Each row is followed by one of two labels, saying whether the row has a hidden trait. Each part has a new trait and two new labels.
[-10 -14 -12  -4 -38   0  -7  -3   0  -1   2  -5  14  -3   8   7   2   5
   8  -7   6   8   2   5   1   3   6  28 -18 -12   0  -7 -10  -8  35  -3
  -1  10   5  10   4   5   5  -2  13   6   0  -4]
<21>
[  0 -11 -13  -4 -41  -2 -11  -2  -2   8  -5  -7  25   1   5  -1   7   4
   9  -7   3   1   6  -4 -10  -1   7  12 -16 -21   8  -4  -6  -8  19   1
   3   2   4  11  -4  18  25   0   9  20  -4  -7]
<21>
[ -8 -10 -12  -1 -22 -10 -13  -1  -2  -2   0  -3   6   6   9  -1  11   4
   0  -3   6   2   1  -5   9   0   7  19 -24   1   0  -7  -9 -10  16  -4
  -1   2   4  17  11   9  32   0  21  12  -3   2]
<26>
[-12 -12 -11  -6 -38  -4 -12  -7   1  15  -2  -1  25   2  -1   0   6   8
   6  -8   2   3   4  -6  12  -5  10  21 -17 -32   3  -1  -6  -7  15   5
   1   9   3   9   2  10  18  -9   5  22  -2   0]
<26>
[-15 -15 -15  -9 -29 -14 -14  -2  -2  15  -1   1   8   6   2  -3   6   8
   1   3  -3   3   1  -8  15  -9   7  23  -8 -26   2  -3  -3  -8   9   2
   3  12   2   1  11   8  25 -15   6  18   1   2]
<21>
[ -5  -4  -9   0 -48   2  -6  -9  -2   9  -2  -3  33   0   3   3   3   5
   6 -12   5   3   5  -5  12   0  10  21 -24 -21   1  -1  -8 -11  27   0
  -2   3   2  18   1  11  12  -2   5  15  -3   6]
<26>
[  2 -25 -14 -18   4 -24 -17  20   0 -21   3  -7 -13   8  15 -14  20  13
  -1   4 -10  -2   1 -10  -4  -5  -5 -13 -21  25   9 -20  -9  -5   3  -2
   8  -9   9  54   7  10  63 -12  34  10  -3 -11]
<21>
[ -2  -7  -8  -4 -30   0 -11  -3   4  -4   3  -6  24   0   1   0   9   8
   2 -12   5   5   5   0   9   3   7  11 -33   1   1  -7 -10 -11  30   0
  -3  -7   3  37  -1   8  27  -1  19  15  -3   5]
<21>
[ -6 -19 -10  -5 -36  -6 -10   1  -1   9  -1  -9  14   4  13   1  11  -4
  10  -1  15   1   3  -5  -4   1   7  19 -11   1   5  -7  -6 -12  11  -3
   2   6   6  21   6  15  45  -3   9  13  -3  -7]
<21>
[ -1  -6 -13  -6 -31  -7  -7  -5  -1  -2  -1  -3  10   1  14   0   9  10
  -1  -5  -3   1   4  -4   7   0   5  13 -25 -11   3  -1 -10  -6  16  -3
   2   8   5  22   6  15  29   1  27  13  -5 -15]
<21>
[ -3  -8 -14  -4 -35  -7  -9  -1  -5   2  -2  -3  15   4  10  -2   6   8
   4  -3   2   2   2  -8   9  -1   5  14 -22 -12   0  -6 -10 -11  17  -6
   0   4   5  25   7  13  32  -6  10   7  -3   0]
<26>
[ -8  -4 -12   2 -29  -6  -9  -4  -4   0   1  -4   8   2   7   2   8   3
   0  -6   6   4   2   1   6   2   8  22 -26  -9   0  -3 -10 -11  27  -6
  -4   3   3   6  13  11  13   0  17   6  -4   8]
<26>
[ -3  -8  -9  -2 -33  -2 -12  -4   0   3   0  -3  26   1   1   1   7   4
   5 -14   0   4   4  -4  12  -2   9  15 -31  -1   0  -6  -8  -7  20   2
  -2  -9   2  28   3   9  24  -2  18  17  -2  10]
<21>
[ -8 -12 -12  -5 -26  -6 -10  -3   2  -2   3  -4   9   1   7   2   9   7
   1  -7   2   6   3   1  11   0   7  20 -25  -5   2  -3  -8  -6  24  -1
  -1   4   3  23   8   5  21  -2  26  13  -2  -1]
<26>
[ -4  -1 -13  -2 -27  -8  -4  -5  -3  -7   0  -1   0   3  18   1   6  11
  -5  -4  -2   1   2  -6  19   3   4  17 -34 -10  -3  -2 -15  -3  21  -9
  -1  10   6  29  13  11  24   1  27  -1  -5  -8]
<21>
[ -4 -15 -13  -5 -54   0  -8  -3  -5   9  -5  -6  28  -1   8   4   0   2
  15  -6   4   2   5  -1  -5  -2   6  25  -7 -29   6  -4  -5  -9  22   0
   3   8   6   2  -2  14  16  -4  -1  14  -2  -5]
<21>
